Below is a small trained network, with its code and all its weights. Each question gives an input and a target symbol and asks what happens when units are switched off, that is, made to give their printed mean instead of their output.

import numpy as np


def w(rows, s, z=0):
    codes = np.array(rows[::2]) - 128.0
    scale = np.full(codes.shape[1], s)
    scale[-1] = z or s
    return codes * scale


def f(y):
    return y / 2 * (1 + np.tanh(0.7978845608 * (y + 0.044715 * y**3)))


def softmax(a):
    e = np.exp(a - a.max(-1, keepdims=True))
    return e / e.sum(-1, keepdims=True)


def log_softmax(a):
    a = a - a.max(-1, keepdims=True)
    return a - np.log(np.exp(a).sum(-1, keepdims=True))


def net(x, mask):
    ids = ['γεζθξπτφψ'.index(c) for c in x.split()]
    T = len(ids)
    res = E[ids] + P[:T]
    u = 0
    for l in range(3):
        q, k, v = (res @ M[l].T for M in (Q, K, V))
        z = softmax(np.where(np.tri(T) > 0, q @ k.T / 2**0.5, -1e9)) @ v
        res = res + np.where(mask[u], z, O[l][:, -1]) @ O[l][:, :-1]
        u += 1
        y = f(res @ A[l][:, :-1].T + A[l][:, -1])
        res = res + np.where(mask[u : u + 4], y, B[l][:, -1]) @ B[l][:, :-1]
        u += 4
    return log_softmax(res[-1] @ U[:, :-1].T + U[:, -1])


Q, K, V, O, A, B = {}, {}, {}, {}, {}, {}
E = w([
[142,45,240,146,113,92,113],'γ',
[107,225,107,179,124,47,156],'ε',
[54,85,122,216,31,99,152],'ζ',
[142,169,197,165,189,152,124],'θ',
[94,206,127,179,127,206,157],'ξ',
[59,109,54,185,253,184,106],'π',
[103,156,41,190,204,45,108],'τ',
[224,205,12,169,117,173,74],'φ',
[161,105,166,224,156,59,87],'ψ',
],0.016)
P = w([
[39,164,56,2,102,26,40],'0',
[174,62,54,126,122,88,176],'1',
[66,154,203,58,96,89,33],'2',
[177,68,67,144,89,107,164],'3',
[74,158,226,73,122,108,85],'4',
[168,66,61,157,80,110,146],'5',
[73,163,225,83,146,117,108],'6',
[177,73,71,155,76,99,162],'7',
[65,181,227,89,169,97,150],'8',
[172,76,77,150,69,97,166],'9',
[69,155,213,95,184,125,126],'10',
],0.0092)
Q[0] = w([
[167,143,100,223,17,131,143],'L0H0',
[242,105,184,144,2,165,126],'L0H0',
],0.0051)
K[0] = w([
[128,255,18,185,35,110,148],'L0H0',
[153,78,100,104,27,99,64],'L0H0',
],0.006)
V[0] = w([
[105,254,101,249,173,91,113],'L0H0',
[106,167,122,163,111,146,126],'L0H0',
],0.0066)
O[0] = w([
[206,121,186,160,48,77,106,253],'L0H0',
[145,14,84,180,172,2,27,174],'L0H0',
],0.0066,0.0044)
A[0] = w([
[123,106,118,236,192,206,160,123],'L0N0',
[2,110,163,148,102,107,76,132],'L0N1',
[162,55,41,137,88,98,223,140],'L0N2',
[90,95,182,44,172,196,214,2],'L0N3',
],0.0076,0.0015)
B[0] = w([
[174,122,208,118,122,171,176,149],'L0N0',
[104,182,170,84,92,167,109,254],'L0N1',
[76,118,38,168,30,124,107,224],'L0N2',
[4,145,79,172,82,134,136,131],'L0N3',
],0.012,0.0072)
Q[1] = w([
[254,191,101,149,131,147,91],'L1H0',
[157,164,129,94,157,148,210],'L1H0',
],0.0084)
K[1] = w([
[255,192,60,71,90,148,50],'L1H0',
[106,80,180,153,190,131,177],'L1H0',
],0.0068)
V[1] = w([
[110,237,194,190,240,205,190],'L1H0',
[135,118,198,253,217,191,216],'L1H0',
],0.0036)
O[1] = w([
[166,155,112,159,109,71,106,9],'L1H0',
[112,104,133,95,91,208,2,27],'L1H0',
],0.011)
A[1] = w([
[104,140,2,117,99,115,137,163],'L1N0',
[190,154,109,76,24,132,86,226],'L1N1',
[199,146,126,157,118,120,184,204],'L1N2',
[162,38,163,67,109,69,119,254],'L1N3',
],0.0097,0.00093)
B[1] = w([
[139,188,168,175,157,121,166,250],'L1N0',
[35,176,122,45,210,148,219,153],'L1N1',
[160,106,65,69,90,119,82,180],'L1N2',
[35,183,4,89,168,78,174,140],'L1N3',
],0.012,0.011)
Q[2] = w([
[136,108,168,177,138,99,120],'L2H0',
[2,82,50,187,62,120,88],'L2H0',
],0.0085)
K[2] = w([
[60,107,128,170,109,139,131],'L2H0',
[164,54,201,2,131,137,82],'L2H0',
],0.0097)
V[2] = w([
[128,163,82,200,87,97,2],'L2H0',
[177,56,189,44,68,145,116],'L2H0',
],0.0042)
O[2] = w([
[116,140,132,147,132,137,136,48],'L2H0',
[151,207,98,254,102,149,77,2],'L2H0',
],0.0088,0.0062)
A[2] = w([
[189,22,76,225,229,130,133,4],'L2N0',
[93,128,247,184,2,152,130,62],'L2N1',
[37,173,98,87,201,51,62,24],'L2N2',
[140,73,177,128,57,141,212,63],'L2N3',
],0.006,0.003)
B[2] = w([
[129,134,116,159,250,151,76,132],'L2N0',
[167,51,139,101,176,114,144,254],'L2N1',
[110,153,161,146,129,216,155,156],'L2N2',
[141,209,29,169,141,163,160,208],'L2N3',
],0.016,0.011)
U = w([
[100,74,78,120,132,44,80,121],'γ',
[145,131,140,137,46,51,106,161],'ε',
[144,116,137,176,82,168,160,55],'ζ',
[157,112,99,117,3,181,96,245],'θ',
[214,2,175,77,85,65,151,210],'ξ',
[136,141,151,147,192,50,114,1],'π',
[25,56,47,94,70,118,106,69],'τ',
[87,224,170,72,167,132,145,141],'φ',
[122,110,81,124,173,170,90,87],'ψ',
],0.0076,0.0063)

Each question gives the input, a string of symbols that net reads in full, and the target symbol t.
The units are the heads (2 rows each of Q, K, V and O) and the neurons (one row each of A and B). Each row of codes is followed by its name. A weight is (code - 128) times the scale printed after its matrix; where a second scale follows, it is the last column's (O, A, B and U).
mask holds one flag per unit, layer by layer, with each layer's heads first. A switched-off unit (its flag False) gives its mean, the last column of its rows in O or B, instead of its output. The means were averaged over made-up inputs and are rounded, as every weight is.
A unit's drop is (log p(t) with every unit on - log p(t) with that unit switched off) / (log p(t) with every unit on - log p(t) with every unit switched off).
The circuit of an input: a set's keep is (log p(t) with only the set's units on - log p(t) with every unit switched off) / (log p(t) with every unit on - log p(t) with every unit switched off). Starting from the 12 units with the biggest drops (on a tie, the unit counted first), units are removed one at a time, each time the one whose removal leaves the highest keep (on an exact tie, the one counted first), for as long as the keep stays at least 0.8.
units of the circuit, in order: the units of the circuit, biggest drop first
unit that matters most: the unit with the biggest drop
k most important neurons: the k neurons with the biggest drops, biggest first
top k neurons in layer l: the k neurons of layer l with the biggest drops, biggest first
drop of u: that unit's drop, to one decimal
input ζ ζ ψ, target φ: unit that matters most : L0N2
input ζ π ζ ζ ζ ζ ξ φ, target φ: 4 most important neurons : (L1N0; L1N1; L2N1; L0N2)
input ζ π γ, target φ: 3 most important neurons : (L0N2; L1N3; L2N2)
input ζ γ ε ζ ξ θ, target ξ: 2 most important neurons : (L0N2; L1N0)
input γ γ ζ φ ζ θ φ ζ, target ζ: 3 most important neurons : (L0N2; L1N0; L2N3)
input φ ψ ζ, target φ: units of the circuit, in order : (L1N1; L0N1)
input π ζ ψ, target φ: units of the circuit, in order : (L0N2; L1N3; L2N2)
input φ ξ π ζ ε ζ τ θ φ φ, target φ: 4 most important neurons : (L1N0; L1N1; L0N2; L2N1)
input ζ φ φ γ ζ φ φ θ, target ξ: units of the circuit, in order : (L0N2; L1N0; L2H0)
input φ ε γ, target φ: 3 most important neurons : (L1N3; L0N2; L2N2)
input φ φ ψ π ζ φ ζ ζ ξ γ ξ, target ξ: top 2 neurons in layer 1 : (L1N1; L1N3)
input ζ ξ ζ φ τ π π, target ξ: top 2 neurons in layer 0 : (L0N0; L0N2)
input φ φ θ ζ γ φ ζ ξ φ ζ ζ, target ξ: 3 most important neurons : (L2N1; L0N1; L1N1)
input ζ ζ φ ε, target ε: unit that matters most : L2N1
input γ π ζ γ π, target ξ: 2 most important neurons : (L0N0; L2N3)
input ζ θ ζ ζ θ γ φ ξ φ ψ, target γ: 2 most important neurons : (L0N1; L2N0)
input ζ ζ ζ ψ, target γ: 2 most important neurons : (L0N1; L1N2)
input φ φ π γ ζ, target φ: top 3 neurons in layer 0 : (L0N1; L0N2; L0N3)
input ζ ζ φ φ ζ τ, target π: top 2 neurons in layer 0 : (L0N1; L0N2)
input ζ τ ζ ζ ζ γ, target τ: units of the circuit, in order : (L1N3)
input ξ ψ τ φ π ζ π π ε τ, target π: top 3 neurons in layer 1 : (L1N0; L1N1; L1N3)
input φ γ ξ φ ζ ψ θ θ ξ, target ξ: top 3 neurons in layer 1 : (L1N3; L1N1; L1N2)
input ζ ζ ψ φ θ ζ φ, target ξ: top 2 neurons in layer 0 : (L0N2; L0N1)
input φ γ ψ φ ζ ζ ζ τ ζ, target ξ: drop of L0N2 : 0.1
input φ γ ξ ζ, target ζ: drop of L1H0 : 0.4
input γ ζ φ φ φ ζ ψ ξ, target θ: drop of L1N0 : 0.1
input φ γ θ ζ ζ φ ε γ, target τ: drop of L1N3 : 0.5
